How the objects are linked:
z337 λ z895
z337 δ z308
z337 ζ z150
z121 φ z704
z121 σ z997
z121 χ z792
z331 ρ z87
z331 β z401
z331 ζ z384
z204 φ z675
z204 λ z941
z204 α z663
z212 φ z19
z212 λ z725
z212 δ z776
z212 σ z694
z212 α z112
z212 ρ z790
z212 χ z751
z212 β z611
z212 ζ z393
z521 φ z129
z521 α z233
z521 ζ z941
z201 σ z87
z201 β z39
z201 ζ z880
z393 δ z39
z393 σ z895
z393 ζ z212
z760 φ z618
z760 λ z939
z760 δ z862
z760 σ z269
z760 α z96
z760 ρ z797
z760 χ z378
z760 β z682
z760 ζ z818
z761 λ z752
z761 δ z675
z761 α z150
z138 λ z637
z138 δ z676
z138 χ z150
z691 λ z648
z691 δ z479
z691 β z150
z870 φ z676
z870 λ z997
z870 χ z663
z644 α z333
z644 χ z367
z644 β z927
z264 α z384
z264 ρ z367
z264 β z106
z98 φ z113
z98 λ z792
z98 σ z663
z546 φ z941
z546 λ z675
z546 δ z752
z546 σ z433
z546 α z194
z546 ρ z106
z546 χ z927
z546 β z367
z546 ζ z129
z730 σ z333
z730 χ z880
z730 β z704
z269 σ z760
z269 χ z39
z269 ζ z704
z939 λ z760
z939 χ z308
z939 ζ z676
z545 σ z367
z545 α z880
z545 β z433
z797 ρ z760
z797 χ z401
z797 ζ z192
z435 λ z38
z435 δ z645
z435 ρ z150
z792 φ z776
z792 λ z98
z792 δ z19
z792 σ z252
z792 α z848
z792 ρ z853
z792 χ z121
z792 β z610
z792 ζ z531
z173 λ z401
z173 ρ z308
z173 ζ z645
z653 φ z853
z653 λ z756
z653 δ z790
z653 σ z503
z653 α z524
z653 ρ z776
z653 χ z938
z653 β z15
z653 ζ z322
z931 δ z192
z931 ρ z637
z931 χ z38
z818 φ z997
z818 λ z676
z818 δ z637
z818 σ z704
z818 α z927
z818 ρ z192
z818 χ z194
z818 β z333
z818 ζ z760
z638 α z87
z638 β z129
z638 ζ z367
z106 φ z577
z106 λ z77
z106 δ z158
z106 σ z524
z106 α z503
z106 ρ z546
z106 χ z13
z106 β z264
z106 ζ z780
z527 φ z694
z527 λ z41
z527 δ z252
z527 σ z19
z527 α z226
z527 ρ z238
z527 χ z583
z527 β z696
z527 ζ z84
z610 φ z880
z610 σ z523
z610 β z792
z752 φ z226
z752 λ z761
z752 δ z546
z752 σ z112
z752 α z694
z752 ρ z158
z752 χ z394
z752 β z242
z752 ζ z460
z618 φ z760
z618 χ z233
z618 ζ z997
z788 λ z880
z788 σ z479
z788 β z113
z84 φ z895
z84 δ z233
z84 ζ z527
z997 φ z818
z997 λ z870
z997 δ z583
z997 σ z121
z997 α z782
z997 ρ z977
z997 χ z252
z997 β z399
z997 ζ z618
z675 φ z204
z675 λ z546
z675 δ z761
z675 σ z986
z675 α z54
z675 ρ z77
z675 χ z833
z675 β z316
z675 ζ z477
z938 σ z192
z938 ρ z704
z938 χ z653
z263 σ z927
z263 α z704
z263 χ z433
z150 φ z41
z150 λ z694
z150 δ z54
z150 σ z725
z150 α z761
z150 ρ z435
z150 χ z138
z150 β z691
z150 ζ z337
z54 φ z663
z54 λ z194
z54 δ z150
z54 σ z113
z54 α z675
z54 ρ z645
z54 χ z676
z54 β z479
z54 ζ z308
z238 φ z38
z238 δ z61
z238 ρ z527
z694 φ z527
z694 λ z150
z694 δ z194
z694 σ z212
z694 α z752
z694 ρ z38
z694 χ z637
z694 β z648
z694 ζ z895
z533 σ z129
z533 α z39
z533 ζ z433
z41 φ z150
z41 λ z527
z41 δ z663
z477 λ z129
z477 α z308
z477 ζ z675
z38 φ z238
z38 λ z435
z38 δ z503
z38 σ z790
z38 α z158
z38 ρ z694
z38 χ z931
z38 β z915
z38 ζ z190
z919 φ z479
z919 λ z523
z919 β z663
z756 λ z653
z756 σ z645
z756 ρ z113
z252 φ z194
z252 λ z663
z252 δ z527
z252 σ z792
z252 α z941
z252 ρ z61
z252 χ z997
z252 β z523
z252 ζ z233
z895 φ z84
z895 λ z337
z895 δ z378
z895 σ z393
z895 α z460
z895 ρ z190
z895 χ z862
z895 β z596
z895 ζ z694
z780 α z401
z780 ρ z129
z780 ζ z106
z112 δ z433
z112 σ z752
z112 α z212
z751 δ z704
z751 σ z637
z751 χ z212
z158 δ z106
z158 α z38
z158 ρ z752
z16 φ z384
z16 ρ z523
z16 β z61
z524 σ z106
z524 α z653
z524 ρ z433
z15 σ z384
z15 ρ z880
z15 β z653
z242 δ z367
z242 α z648
z242 β z752
z676 φ z870
z676 λ z818
z676 δ z138
z676 σ z452
z676 α z833
z676 ρ z72
z676 χ z54
z676 β z635
z676 ζ z939
z399 φ z333
z399 χ z523
z399 β z997
z776 φ z792
z776 λ z113
z776 δ z212
z776 σ z194
z776 α z433
z776 ρ z653
z776 χ z704
z776 β z880
z776 ζ z39
z753 φ z523
z753 λ z479
z753 δ z648
z753 σ z880
z753 α z367
z753 ρ z384
z753 χ z333
z753 β z194
z753 ζ z87
z61 φ z503
z61 λ z869
z61 δ z238
z61 σ z853
z61 α z577
z61 ρ z252
z61 χ z977
z61 β z16
z61 ζ z868
z880 φ z610
z880 λ z788
z880 δ z611
z880 σ z753
z880 α z545
z880 ρ z15
z880 χ z730
z880 β z776
z880 ζ z201
z704 φ z121
z704 λ z452
z704 δ z751
z704 σ z818
z704 α z263
z704 ρ z938
z704 χ z776
z704 β z730
z704 ζ z269
z812 φ z308
z812 λ z233
z812 ζ z663
z308 φ z812
z308 λ z378
z308 δ z337
z308 σ z178
z308 α z477
z308 ρ z173
z308 χ z939
z308 β z412
z308 ζ z54
z986 λ z433
z986 σ z675
z986 α z113
z51 φ z367
z51 α z523
z51 β z941
z428 λ z384
z428 ρ z479
z428 β z645
z96 α z760
z96 χ z129
z96 ζ z927
z113 φ z98
z113 λ z776
z113 δ z725
z113 σ z54
z113 α z986
z113 ρ z756
z113 χ z452
z113 β z788
z113 ζ z178
z648 φ z696
z648 λ z691
z648 δ z753
z648 σ z611
z648 α z242
z648 ρ z915
z648 χ z321
z648 β z694
z648 ζ z596
z790 δ z653
z790 σ z38
z790 ρ z212
z77 λ z106
z77 α z645
z77 ρ z675
z577 φ z106
z577 α z61
z577 ρ z941
z897 φ z87
z897 β z233
z897 ζ z523
z316 λ z367
z316 α z479
z316 β z675
z87 φ z897
z87 λ z412
z87 δ z596
z87 σ z201
z87 α z638
z87 ρ z331
z87 χ z682
z87 β z378
z87 ζ z753
z583 φ z637
z583 δ z997
z583 χ z527
z503 φ z61
z503 λ z645
z503 δ z38
z503 σ z653
z503 α z106
z503 ρ z194
z503 χ z192
z503 β z384
z503 ζ z401
z927 φ z782
z927 λ z833
z927 δ z394
z927 σ z263
z927 α z818
z927 ρ z13
z927 χ z546
z927 β z644
z927 ζ z96
z192 φ z977
z192 λ z72
z192 δ z931
z192 σ z938
z192 α z13
z192 ρ z818
z192 χ z503
z192 β z657
z192 ζ z797
z848 φ z433
z848 σ z941
z848 α z792
z637 φ z583
z637 λ z138
z637 δ z818
z637 σ z751
z637 α z394
z637 ρ z931
z637 χ z694
z637 β z321
z637 ζ z862
z333 φ z399
z333 λ z635
z333 δ z321
z333 σ z730
z333 α z644
z333 ρ z657
z333 χ z753
z333 β z818
z333 ζ z682
z977 φ z192
z977 ρ z997
z977 χ z61
z663 φ z54
z663 λ z252
z663 δ z41
z663 σ z98
z663 α z204
z663 ρ z869
z663 χ z870
z663 β z919
z663 ζ z812
z321 δ z333
z321 χ z648
z321 β z637
z433 φ z848
z433 λ z986
z433 δ z112
z433 σ z546
z433 α z776
z433 ρ z524
z433 χ z263
z433 β z545
z433 ζ z533
z915 δ z384
z915 ρ z648
z915 β z38
z394 δ z927
z394 α z637
z394 χ z752
z862 δ z760
z862 χ z895
z862 ζ z637
z941 φ z546
z941 λ z204
z941 δ z226
z941 σ z848
z941 α z252
z941 ρ z577
z941 χ z782
z941 β z51
z941 ζ z521
z129 φ z521
z129 λ z477
z129 δ z460
z129 σ z533
z129 α z378
z129 ρ z780
z129 χ z96
z129 β z638
z129 ζ z546
z696 φ z648
z696 δ z523
z696 β z527
z657 ρ z333
z657 χ z384
z657 β z192
z412 λ z87
z412 β z308
z412 ζ z479
z635 λ z333
z635 χ z479
z635 β z676
z782 φ z927
z782 α z997
z782 χ z941
z72 λ z192
z72 ρ z676
z72 χ z645
z384 φ z16
z384 λ z428
z384 δ z915
z384 σ z15
z384 α z264
z384 ρ z753
z384 χ z657
z384 β z503
z384 ζ z331
z378 φ z233
z378 λ z308
z378 δ z895
z378 σ z39
z378 α z129
z378 ρ z401
z378 χ z760
z378 β z87
z378 ζ z194
z869 φ z645
z869 λ z61
z869 ρ z663
z367 φ z51
z367 λ z316
z367 δ z242
z367 σ z545
z367 α z753
z367 ρ z264
z367 χ z644
z367 β z546
z367 ζ z638
z868 φ z401
z868 ρ z233
z868 ζ z61
z39 φ z531
z39 λ z178
z39 δ z393
z39 σ z378
z39 α z533
z39 ρ z322
z39 χ z269
z39 β z201
z39 ζ z776
z190 δ z401
z190 ρ z895
z190 ζ z38
z194 φ z252
z194 λ z54
z194 δ z694
z194 σ z776
z194 α z546
z194 ρ z503
z194 χ z818
z194 β z753
z194 ζ z378
z523 φ z753
z523 λ z919
z523 δ z696
z523 σ z610
z523 α z51
z523 ρ z16
z523 χ z399
z523 β z252
z523 ζ z897
z226 φ z752
z226 δ z941
z226 α z527
z460 δ z129
z460 α z895
z460 ζ z752
z19 φ z212
z19 δ z792
z19 σ z527
z682 χ z87
z682 β z760
z682 ζ z333
z833 λ z927
z833 α z676
z833 χ z675
z725 λ z212
z725 δ z113
z725 σ z150
z611 δ z880
z611 σ z648
z611 β z212
z178 λ z39
z178 σ z308
z178 ζ z113
z452 λ z704
z452 σ z676
z452 χ z113
z596 δ z87
z596 β z895
z596 ζ z648
z233 φ z378
z233 λ z812
z233 δ z84
z233 σ z531
z233 α z521
z233 ρ z868
z233 χ z618
z233 β z897
z233 ζ z252
z479 φ z919
z479 λ z753
z479 δ z691
z479 σ z788
z479 α z316
z479 ρ z428
z479 χ z635
z479 β z54
z479 ζ z412
z645 φ z869
z645 λ z503
z645 δ z435
z645 σ z756
z645 α z77
z645 ρ z54
z645 χ z72
z645 β z428
z645 ζ z173
z322 σ z401
z322 ρ z39
z322 ζ z653
z853 φ z653
z853 σ z61
z853 ρ z792
z401 φ z868
z401 λ z173
z401 δ z190
z401 σ z322
z401 α z780
z401 ρ z378
z401 χ z797
z401 β z331
z401 ζ z503
z13 α z192
z13 ρ z927
z13 χ z106
z531 φ z39
z531 σ z233
z531 ζ z792

In the rows, 64 means zero.

The rows follow the links: the fewer symbols apart two objects are, the more alike their rows tend to be.

Some objects and rows for them; each showing differs a little:
z941: 51 84 75 75 61 67 90 117 106 88 45 57 67 60 78 54 46 71 73 73 87 63 78 65 80 69 85 64 57 35 63 52 59 36 65 31 65 88 64 50 77 44 82 77 64 75 60 73
z546: 58 113 53 45 72 74 84 80 100 85 62 49 69 45 73 59 57 59 81 77 84 54 86 42 82 93 51 66 70 52 39 47 65 49 49 40 71 70 72 83 92 60 61 70 63 86 66 62
z527: 50 57 79 87 38 74 50 114 81 45 78 94 85 77 71 65 54 60 44 47 52 68 76 91 70 56 86 85 49 48 86 63 77 52 79 33 73 59 92 62 57 46 63 62 50 51 68 60
z862: 51 82 74 86 47 89 49 55 66 58 87 76 65 81 61 44 74 46 44 47 46 73 67 71 54 55 57 74 57 65 65 81 60 68 69 89 90 28 79 73 30 62 56 68 72 29 48 52
z997: 77 89 64 91 66 51 61 113 73 53 38 69 53 60 79 79 69 65 55 83 64 71 68 66 77 63 78 57 60 36 48 70 48 59 86 60 74 91 62 53 52 59 106 86 41 34 57 76
z790: 61 46 56 58 75 56 34 46 60 53 99 69 61 62 61 79 72 61 28 33 54 69 63 96 50 70 55 68 47 87 85 64 60 42 46 48 38 49 86 50 73 34 27 70 46 81 75 59
z460: 41 83 81 73 34 111 65 63 78 83 100 69 81 67 68 35 53 59 52 38 60 66 83 66 61 74 58 79 56 61 62 66 74 64 41 67 76 24 76 82 45 55 42 71 91 57 58 57
z252: 55 80 64 91 53 44 70 115 92 59 40 78 78 68 52 84 63 59 84 60 72 56 71 63 81 48 80 72 81 38 41 65 68 65 76 49 56 109 65 42 73 48 80 65 49 62 65 76
z760: 77 105 74 96 78 65 68 43 61 58 72 57 44 55 79 33 84 41 41 69 63 75 69 43 84 66 67 45 67 47 33 84 70 78 73 91 95 54 40 79 39 63 74 71 72 41 45 72
z818: 76 112 48 63 80 56 76 66 57 49 51 58 49 57 61 82 93 39 55 88 58 67 79 51 87 79 71 70 73 63 37 78 64 68 83 65 79 64 73 97 59 62 88 80 35 37 60 60
z761: 53 46 79 46 50 103 77 78 54 97 69 68 76 66 74 68 53 60 73 59 66 49 52 69 52 70 50 93 61 92 106 47 72 52 71 58 65 37 93 106 62 83 46 61 66 73 46 47
z393: 40 48 63 79 65 81 44 46 56 74 111 83 77 69 49 36 73 54 33 44 59 80 71 83 55 67 57 66 47 69 43 64 68 81 50 70 74 33 62 45 30 35 36 45 76 51 63 43
z792: 65 40 69 84 70 48 66 91 57 50 57 72 67 65 52 58 69 69 63 77 81 75 58 79 82 68 78 55 45 49 47 45 56 62 68 27 53 97 43 9 68 28 72 72 45 71 77 60
z98: 75 21 84 63 74 53 77 97 34 84 35 62 68 69 49 88 59 59 75 88 73 63 46 85 69 50 59 59 56 81 68 36 60 69 74 53 47 100 50 40 53 61 58 43 53 58 58 63
z725: 68 13 73 55 64 76 56 63 30 74 64 80 64 85 49 65 68 55 57 81 63 62 56 92 63 59 44 81 50 103 91 45 72 64 80 57 56 48 78 70 53 68 30 40 52 56 61 42
z399: 66 80 35 73 55 48 63 88 71 43 32 57 79 77 49 82 68 74 76 87 56 63 77 56 58 47 78 61 59 39 49 77 46 84 73 68 69 97 73 41 64 80 117 76 66 43 53 50
z322: 65 57 59 81 83 38 57 23 50 65 96 55 52 40 58 58 70 64 53 42 73 69 59 56 59 71 54 41 72 60 34 66 58 69 42 89 47 67 41 39 53 33 35 57 66 79 67 75
z84: 43 58 78 106 34 77 56 91 84 68 78 98 91 82 67 56 46 64 53 35 48 70 63 87 56 38 81 83 65 49 56 66 68 67 65 73 76 49 77 47 34 48 63 62 83 47 57 66
z897: 59 69 57 89 44 62 68 74 75 56 64 61 98 73 45 42 58 84 81 57 48 67 68 63 60 38 89 62 80 31 39 80 65 99 58 74 72 88 46 35 45 69 81 64 104 58 57 76
z782: 51 102 63 73 70 69 76 110 94 85 41 49 66 53 81 75 70 57 71 82 72 63 74 63 60 73 66 58 53 48 44 61 46 47 65 69 75 82 77 55 78 57 99 87 58 49 48 62
z190: 50 63 68 81 43 68 31 44 76 62 98 85 70 61 78 60 58 57 35 13 51 67 68 66 44 62 72 75 84 71 81 83 76 56 43 95 60 36 71 72 46 50 39 58 86 54 67 76
z112: 47 54 66 54 68 94 57 63 66 80 93 68 78 63 60 50 60 52 44 60 66 64 85 83 54 80 41 83 34 89 72 46 50 43 39 35 61 36 97 63 69 43 45 64 52 71 70 28
z173: 83 51 96 66 72 61 64 35 44 77 51 72 53 52 84 67 46 70 72 45 72 46 32 56 61 51 57 55 91 70 74 77 88 74 71 109 54 59 45 80 47 74 39 44 86 71 60 98
z226: 26 63 57 72 31 90 57 120 94 83 78 69 94 67 69 64 60 57 51 45 64 60 81 81 49 64 71 89 51 52 80 49 61 40 55 45 57 47 96 63 72 54 67 72 58 57 62 55
z880: 72 41 38 57 70 52 56 35 55 34 82 50 62 67 31 57 73 64 84 94 67 84 71 57 76 64 70 48 54 67 54 57 61 88 65 25 60 70 50 33 80 69 66 70 50 95 85 44
z378: 54 93 68 93 49 60 75 46 69 77 76 75 73 53 57 39 70 46 71 52 69 73 66 47 84 74 79 63 97 54 19 80 89 94 62 76 78 72 41 73 38 47 47 43 91 56 59 71
z38: 64 55 58 68 52 59 37 62 88 24 94 82 57 63 86 72 55 54 40 24 51 63 75 76 71 62 69 77 67 74 100 70 77 39 60 51 56 36 90 81 71 55 41 66 46 72 74 68
z596: 43 55 55 71 32 88 44 44 72 57 94 73 94 79 48 38 62 64 72 32 36 70 72 71 50 46 87 80 72 68 63 75 76 84 64 66 73 29 77 61 41 75 63 64 99 57 66 48
z242: 40 69 44 47 36 84 59 53 92 57 89 57 86 77 59 57 54 65 69 54 53 64 95 67 44 66 69 98 54 64 79 55 72 51 61 46 67 33 106 78 75 84 73 77 78 78 79 35
z919: 70 44 66 61 42 60 73 93 49 64 24 71 87 85 51 83 59 91 99 87 67 52 41 67 67 36 74 65 70 62 78 62 72 78 90 61 61 85 56 52 67 94 76 50 73 72 54 71
z41: 63 34 84 74 34 78 51 108 59 70 44 84 85 96 68 88 43 68 69 58 58 52 39 92 57 41 60 82 59 71 92 52 73 61 87 62 53 59 88 64 52 77 56 49 63 42 47 72
z16: 55 66 44 68 49 23 58 76 91 42 53 70 72 65 60 89 63 89 82 47 51 63 70 56 63 37 87 65 84 44 69 79 50 55 65 71 37 95 63 31 83 77 90 75 69 80 83 94
z178: 78 28 85 64 68 65 69 45 17 86 51 70 55 56 51 52 56 63 65 80 75 62 36 65 63 59 50 51 69 82 50 49 77 97 68 82 60 68 34 59 33 62 41 39 76 65 52 61
z694: 44 72 55 55 43 75 38 77 82 47 97 102 78 81 53 61 72 42 57 44 50 79 81 74 68 64 66 97 71 78 81 60 73 64 69 46 70 39 98 91 53 57 32 60 44 53 72 47
z753: 62 86 20 53 50 43 65 46 73 32 59 60 85 72 36 74 74 60 106 86 57 67 86 50 79 61 76 76 85 54 50 77 69 92 70 48 67 67 61 76 94 87 71 74 63 78 95 59
z577: 62 83 64 63 68 46 76 100 98 75 52 58 64 42 92 81 58 83 67 39 73 58 80 60 58 68 62 62 76 41 60 63 51 34 34 76 30 96 71 49 94 51 76 80 66 84 67 92

Each walk starts at a row. The symbols on each line, taken left to right, move it on to the next object.
Each answer is a row, close to the row of the object it stands for.
new walk
53 50 79 99 69 56 77 77 54 79 65 71 67 64 49 54 62 69 50 58 67 81 50 74 59 63 78 48 57 40 18 65 54 84 69 71 53 97 38 12 37 20 55 50 75 63 65 58
ζ β -> 52 41 49 63 62 35 65 77 53 51 64 58 84 80 31 79 72 70 84 83 69 79 73 73 57 56 77 58 50 47 46 52 43 76 75 36 50 100 58 10 68 59 85 72 65 75 81 49
σ ρ φ -> 74 70 43 52 66 31 53 27 86 17 67 56 58 55 69 70 69 74 77 56 50 66 74 39 72 61 80 55 84 55 84 86 75 64 50 53 52 66 44 64 91 79 76 77 58 99 94 89
new walk
85 105 56 62 90 36 51 46 80 28 67 57 26 49 84 82 84 56 39 58 54 77 71 48 82 80 62 51 72 63 69 93 56 46 59 77 74 72 59 88 84 68 76 78 38 54 62 86
σ -> 77 70 48 59 107 25 46 48 56 52 77 54 17 44 65 90 95 56 42 66 64 66 62 71 63 81 46 38 50 79 59 81 34 52 49 78 44 75 62 48 71 43 63 76 38 56 70 70
ρ -> 81 77 59 69 99 41 58 55 46 43 73 49 36 52 53 59 87 44 41 96 70 77 69 70 84 79 58 47 45 74 47 63 40 68 73 38 84 70 50 58 65 52 81 67 32 43 67 51
new walk
55 84 38 32 66 59 78 47 96 66 71 37 74 45 68 69 63 79 86 54 61 52 79 43 41 78 64 69 77 55 79 75 50 47 43 73 42 66 63 70 101 86 68 76 80 104 74 77
α λ -> 86 37 59 33 64 41 65 36 54 51 48 63 61 68 65 90 52 90 89 64 53 37 50 56 66 53 59 64 84 81 100 64 72 70 70 82 40 76 61 78 79 99 59 58 74 94 69 80
λ ρ α -> 60 84 50 41 60 69 87 61 90 55 64 34 73 55 66 45 56 80 89 88 71 68 94 37 74 75 70 67 59 59 73 54 73 53 57 26 85 60 65 62 95 83 87 75 76 102 77 64
new walk
60 58 40 20 65 69 83 45 68 72 78 38 74 55 41 45 64 67 82 84 80 70 87 62 57 76 53 57 46 75 44 45 40 58 49 25 65 70 70 45 96 68 71 77 74 93 79 34
β α λ -> 92 25 90 47 82 58 72 56 19 67 46 71 42 59 56 69 62 62 77 93 81 57 39 69 79 66 56 49 59 91 74 33 82 74 81 43 60 71 42 60 54 62 44 38 50 75 72 70
λ β β -> 63 47 55 53 93 41 67 54 38 63 76 66 65 44 26 74 87 37 73 84 82 74 67 69 78 66 61 64 64 75 25 50 70 70 61 28 62 81 55 47 73 33 46 64 32 79 79 47
new walk
53 79 58 55 56 75 47 71 94 64 90 62 72 50 82 65 58 61 40 24 59 54 77 71 47 78 53 80 66 71 100 60 70 30 37 70 44 27 102 77 83 61 41 70 63 73 68 66
ρ χ -> 47 93 59 60 67 91 53 77 90 75 79 63 59 71 65 65 72 45 43 61 53 62 93 68 51 87 60 83 53 75 76 61 52 38 53 64 84 23 108 90 72 72 68 83 54 45 51 43
α φ φ -> 66 80 65 73 57 86 38 64 71 35 82 79 55 74 70 59 76 48 25 66 47 80 77 76 65 73 65 78 50 69 84 74 72 46 74 51 92 31 96 89 55 59 60 69 42 35 58 48
new walk
88 42 99 69 52 61 79 103 52 71 15 71 70 83 73 83 42 74 82 87 83 61 40 74 76 41 76 67 64 62 85 51 80 64 92 55 56 92 56 68 65 76 59 51 60 72 50 88
α φ β -> 68 53 65 26 56 81 91 60 52 87 34 46 74 64 61 69 39 90 107 84 78 46 57 45 62 74 52 75 67 82 92 40 72 74 73 63 63 63 61 82 83 104 71 58 85 96 62 60
λ χ β -> 72 117 61 57 83 79 78 70 90 75 58 43 42 54 82 59 68 51 59 85 72 68 85 46 80 95 53 52 48 53 60 60 45 49 65 54 91 63 63 102 79 74 88 88 50 65 55 55
new walk
74 67 89 72 78 78 68 50 30 84 39 62 52 67 68 54 70 70 58 77 56 57 38 61 69 59 53 59 72 75 54 73 74 86 88 105 87 62 42 97 28 84 59 48 85 34 42 73
ζ β β -> 96 64 79 60 71 68 74 69 37 68 27 61 32 65 83 80 65 62 63 88 72 57 39 53 96 64 52 65 65 76 84 66 69 68 88 68 83 68 54 105 58 95 73 60 46 49 45 70
δ δ φ -> 77 64 81 72 62 59 72 101 42 82 17 69 56 78 79 95 68 70 80 95 75 50 37 72 72 53 50 61 64 60 65 59 68 69 93 81 64 91 64 70 53 83 89 59 48 39 45 81
new walk
59 75 74 99 56 58 55 74 90 64 57 77 66 64 82 53 65 78 59 35 62 63 57 64 61 48 77 48 89 35 47 79 62 65 54 100 49 85 42 33 48 41 66 60 91 62 57 91
ρ σ σ -> 58 83 93 109 50 62 71 88 75 60 63 76 76 64 71 34 54 57 63 54 74 74 60 59 82 56 90 53 67 29 36 73 76 80 79 66 71 92 31 45 49 43 68 66 90 61 61 84
ζ χ δ -> 52 67 59 97 49 69 38 109 81 59 61 82 73 86 64 80 82 53 42 52 45 75 68 93 49 50 73 83 50 56 74 74 54 58 80 67 61 55 104 56 54 47 91 73 49 22 46 54
